Here is a tiny trained network, its code and every weight. The questions are about switching its units off for an input and a target symbol, where a switched-off unit gives its printed mean instead of its output.

import numpy as np


def w(rows, s, z=0):
    codes = np.array(rows[::2]) - 128.0
    scale = np.full(codes.shape[1], s)
    scale[-1] = z or s
    return codes * scale


def norm(h):
    return h / np.sqrt((h * h).mean(-1, keepdims=True) + 1e-5)


def f(y):
    return np.maximum(y, 0)


def softmax(a):
    e = np.exp(a - a.max(-1, keepdims=True))
    return e / e.sum(-1, keepdims=True)


def log_softmax(a):
    a = a - a.max(-1, keepdims=True)
    return a - np.log(np.exp(a).sum(-1, keepdims=True))


def net(x, mask):
    ids = ['βδεηθξπστφω'.index(c) for c in x.split()]
    T = len(ids)
    res = E[ids] + P[:T]
    u = 0
    for l in range(3):
        r = norm(res)
        for j in range(2):
            rows = slice(4 * j, 4 * j + 4)
            q, k, v = (r @ M[l][rows].T for M in (Q, K, V))
            z = softmax(np.where(np.tri(T) > 0, q @ k.T / 4**0.5, -1e9)) @ v
            o = O[l][rows]
            res = res + np.where(mask[u + j], z, o[:, -1]) @ o[:, :-1]
        u += 2
        y = f(norm(res) @ A[l][:, :-1].T + A[l][:, -1])
        res = res + np.where(mask[u : u + 8], y, B[l][:, -1]) @ B[l][:, :-1]
        u += 8
    return log_softmax(norm(res)[-1] @ U[:, :-1].T + U[:, -1])


Q, K, V, O, A, B = {}, {}, {}, {}, {}, {}
E = w([
[151,206,134,251,141],'β',
[112,217,194,185,99],'δ',
[111,119,113,146,65],'ε',
[135,131,95,111,81],'η',
[97,219,142,51,170],'θ',
[151,130,97,109,84],'ξ',
[152,122,124,119,97],'π',
[144,88,135,69,181],'σ',
[131,118,153,231,126],'τ',
[108,120,72,197,190],'φ',
[54,114,175,131,57],'ω',
],0.021)
P = w([
[129,249,125,44,163],'0',
[214,196,142,56,112],'1',
[226,163,144,84,112],'2',
[207,123,143,86,140],'3',
[223,74,149,91,152],'4',
[220,40,148,88,168],'5',
[209,2,148,83,179],'6',
],0.0071)
Q[0] = w([
[146,112,71,108,113],'L0H1',
[93,153,100,135,120],'L0H1',
[130,165,135,74,120],'L0H1',
[77,173,117,124,144],'L0H1',
[159,154,64,125,144],'L0H2',
[170,99,111,160,156],'L0H2',
[126,192,152,137,123],'L0H2',
[250,75,127,175,59],'L0H2',
],0.018)
K[0] = w([
[151,114,114,72,152],'L0H1',
[138,167,127,91,90],'L0H1',
[92,140,174,108,118],'L0H1',
[77,215,176,123,107],'L0H1',
[217,127,114,121,134],'L0H2',
[149,79,91,152,226],'L0H2',
[59,175,134,124,123],'L0H2',
[158,3,112,173,155],'L0H2',
],0.013)
V[0] = w([
[156,145,96,136,118],'L0H1',
[132,92,168,183,88],'L0H1',
[129,114,125,155,87],'L0H1',
[95,157,95,135,152],'L0H1',
[134,116,112,177,183],'L0H2',
[120,166,255,156,115],'L0H2',
[148,128,153,147,129],'L0H2',
[144,117,77,129,83],'L0H2',
],0.011)
O[0] = w([
[120,102,57,149,165,161],'L0H1',
[103,175,92,158,167,194],'L0H1',
[90,102,174,2,114,158],'L0H1',
[110,109,107,76,122,81],'L0H1',
[105,171,137,175,48,149],'L0H2',
[140,126,173,95,153,254],'L0H2',
[105,135,154,149,122,185],'L0H2',
[76,83,128,93,72,126],'L0H2',
],0.0073,0.0045)
A[0] = w([
[85,144,91,29,141,147],'L0N1',
[148,78,99,90,115,185],'L0N2',
[214,140,120,186,93,183],'L0N3',
[130,194,60,103,75,5],'L0N4',
[177,214,32,125,130,139],'L0N5',
[137,126,125,230,186,94],'L0N6',
[161,254,88,157,163,208],'L0N7',
[185,130,65,72,121,45],'L0N8',
],0.0082,0.0027)
B[0] = w([
[102,150,95,122,98,193],'L0N1',
[159,161,115,255,157,206],'L0N2',
[10,172,105,132,94,252],'L0N3',
[131,114,162,196,32,150],'L0N4',
[123,83,145,92,155,176],'L0N5',
[64,72,133,98,126,236],'L0N6',
[108,165,110,78,92,253],'L0N7',
[93,123,159,165,122,187],'L0N8',
],0.0089,0.0052)
Q[1] = w([
[41,117,122,90,132],'L1H1',
[99,83,141,4,68],'L1H1',
[132,180,116,135,63],'L1H1',
[138,110,123,123,86],'L1H1',
[83,51,89,255,56],'L1H2',
[92,147,181,143,33],'L1H2',
[67,160,168,165,120],'L1H2',
[198,150,183,196,91],'L1H2',
],0.0092)
K[1] = w([
[120,118,149,102,92],'L1H1',
[165,114,182,56,89],'L1H1',
[99,117,96,141,74],'L1H1',
[90,137,83,103,57],'L1H1',
[92,6,148,166,165],'L1H2',
[82,54,161,111,154],'L1H2',
[121,64,172,130,75],'L1H2',
[61,137,218,133,202],'L1H2',
],0.011)
V[1] = w([
[93,115,119,186,214],'L1H1',
[76,103,208,119,123],'L1H1',
[78,114,173,126,157],'L1H1',
[207,125,223,120,168],'L1H1',
[187,148,66,209,128],'L1H2',
[169,28,181,42,100],'L1H2',
[96,37,157,140,3],'L1H2',
[114,223,74,37,86],'L1H2',
],0.007)
O[1] = w([
[141,121,139,146,33,110],'L1H1',
[97,166,71,156,134,175],'L1H1',
[108,105,129,99,160,151],'L1H1',
[116,82,117,164,126,31],'L1H1',
[158,127,138,199,254,76],'L1H2',
[40,105,78,97,100,3],'L1H2',
[112,92,136,91,90,202],'L1H2',
[131,64,122,196,127,190],'L1H2',
],0.0073,0.0044)
A[1] = w([
[201,105,2,131,121,4],'L1N1',
[54,82,160,187,122,146],'L1N2',
[203,66,118,164,140,135],'L1N3',
[176,73,180,173,188,91],'L1N4',
[91,170,132,155,146,130],'L1N5',
[112,134,179,130,104,129],'L1N6',
[149,114,157,136,89,126],'L1N7',
[142,100,132,200,132,62],'L1N8',
],0.0099,0.0039)
B[1] = w([
[109,127,127,92,36,153],'L1N1',
[150,164,111,63,160,254],'L1N2',
[254,28,176,102,148,194],'L1N3',
[78,74,220,175,187,183],'L1N4',
[204,44,76,107,103,217],'L1N5',
[162,79,147,171,85,213],'L1N6',
[84,232,120,177,177,170],'L1N7',
[139,68,102,85,145,167],'L1N8',
],0.0076,0.0056)
Q[2] = w([
[107,218,129,141,113],'L2H1',
[63,120,77,230,93],'L2H1',
[79,101,116,79,13],'L2H1',
[164,77,157,118,184],'L2H1',
[129,203,224,172,104],'L2H2',
[164,60,38,138,35],'L2H2',
[134,57,85,89,254],'L2H2',
[34,167,189,227,6],'L2H2',
],0.0086)
K[2] = w([
[54,144,104,172,55],'L2H1',
[134,107,29,138,140],'L2H1',
[72,72,144,72,187],'L2H1',
[213,194,93,77,106],'L2H1',
[73,183,185,211,146],'L2H2',
[143,52,92,255,139],'L2H2',
[191,146,117,74,163],'L2H2',
[4,72,193,218,89],'L2H2',
],0.0094)
V[2] = w([
[140,143,235,157,93],'L2H1',
[220,133,208,134,34],'L2H1',
[190,153,103,210,116],'L2H1',
[106,144,123,152,134],'L2H1',
[167,97,176,82,107],'L2H2',
[27,104,144,100,119],'L2H2',
[196,135,152,137,95],'L2H2',
[48,67,255,126,82],'L2H2',
],0.0073)
O[2] = w([
[126,145,219,62,227,224],'L2H1',
[170,160,148,91,165,241],'L2H1',
[151,254,83,72,109,125],'L2H1',
[163,92,175,149,196,139],'L2H1',
[105,98,51,129,228,136],'L2H2',
[235,215,152,130,209,175],'L2H2',
[99,59,83,203,51,159],'L2H2',
[216,229,148,149,25,255],'L2H2',
],0.0054,0.0048)
A[2] = w([
[150,138,164,56,76,177],'L2N1',
[109,167,26,157,154,5],'L2N2',
[150,122,198,91,142,37],'L2N3',
[72,197,108,82,134,90],'L2N4',
[2,65,220,35,65,98],'L2N5',
[64,190,110,165,130,21],'L2N6',
[49,118,19,76,146,53],'L2N7',
[109,145,113,178,66,126],'L2N8',
],0.0083,0.0017)
B[2] = w([
[161,186,123,139,168,255],'L2N1',
[89,225,74,204,131,147],'L2N2',
[101,172,105,211,114,204],'L2N3',
[201,28,170,92,116,189],'L2N4',
[10,113,173,37,107,195],'L2N5',
[84,6,106,119,107,160],'L2N6',
[191,198,112,131,198,161],'L2N7',
[113,104,150,78,254,204],'L2N8',
],0.0092,0.0051)
U = w([
[124,90,119,155,102,167],'β',
[184,223,183,179,87,153],'δ',
[67,128,178,206,159,44],'ε',
[47,119,167,90,51,195],'η',
[169,145,120,31,218,3],'θ',
[176,84,108,132,73,172],'ξ',
[90,115,135,255,28,148],'π',
[180,49,178,208,196,122],'σ',
[187,107,86,97,73,127],'τ',
[108,163,49,190,179,156],'φ',
[119,124,149,161,137,42],'ω',
],0.012,0.0045)

Each question gives the input, a string of symbols that net reads in full, and the target symbol t.
The units are the heads (4 rows each of Q, K, V and O) and the neurons (one row each of A and B). Each row of codes is followed by its name. A weight is (code - 128) times the scale printed after its matrix; where a second scale follows, it is the last column's (O, A, B and U).
mask holds one flag per unit, layer by layer, with each layer's heads first. A switched-off unit (its flag False) gives its mean, the last column of its rows in O or B, instead of its output. The means were averaged over made-up inputs and are rounded, as every weight is.
A unit's drop is (log p(t) with every unit on - log p(t) with that unit switched off) / (log p(t) with every unit on - log p(t) with every unit switched off).
k most important neurons: the k neurons with the biggest drops, biggest first
k most important neurons of layer l: the k neurons of layer l with the biggest drops, biggest first
which heads matter: for each layer, one digit per head in row order, 1 if its drop is at least 0.15 and else 0, layers parted by /
input π β ε, target σ: 4 most important neurons	(L0N2; L0N5; L0N6; L0N3)
input δ β π β, target σ: 4 most important neurons	(L0N6; L0N2; L2N4; L2N6)
input δ δ σ η ξ ε σ, target σ: most important neuron	(L1N4)
input ε π σ π, target φ: 2 most important neurons	(L0N3; L2N2)
input ω σ τ φ β π ξ, target σ: 2 most important neurons of layer 1	(L1N3; L1N5)
input σ β σ ξ, target φ: which heads matter	00 / 01 / 01
input τ ω π, target η: which heads matter	01 / 01 / 00
input θ θ π θ σ ε π, target φ: which heads matter	10 / 01 / 11
input φ ε ε δ ε, target θ: 4 most important neurons of layer 0	(L0N3; L0N2; L0N6; L0N7)
input τ φ τ ξ, target π: which heads matter	00 / 00 / 10
input ω τ η ε, target δ: which heads matter	01 / 00 / 01
input τ θ δ ω β, target η: which heads matter	00 / 01 / 00
input η δ π, target σ: 2 most important neurons	(L0N2; L0N6)
input σ ε β, target φ: 2 most important neurons	(L1N4; L1N5)
input σ ω η, target η: 2 most important neurons	(L0N3; L2N8)
input ω ε ω π ω π τ, target η: which heads matter	00 / 01 / 00
input ξ ε θ σ σ η, target φ: which heads matter	00 / 00 / 00
input π δ ε, target σ: which heads matter	01 / 11 / 01
input π φ σ τ ξ, target δ: 3 most important neurons	(L0N6; L0N2; L2N8)
input τ ε σ η, target φ: 2 most important neurons of layer 2	(L2N2; L2N8)
input η δ ω ξ, target η: most important neuron	(L2N5)
input π ε τ δ η, target δ: most important neuron of layer 0	(L0N6)
input σ τ τ ω θ π, target η: which heads matter	01 / 11 / 10
input τ ω ω η, target η: which heads matter	01 / 01 / 00
input θ β ε β φ τ, target π: which heads matter	01 / 00 / 10
input τ τ θ δ π, target σ: 2 most important neurons	(L0N2; L0N7)
input σ ε τ τ τ φ, target φ: 3 most important neurons	(L2N7; L2N2; L1N4)
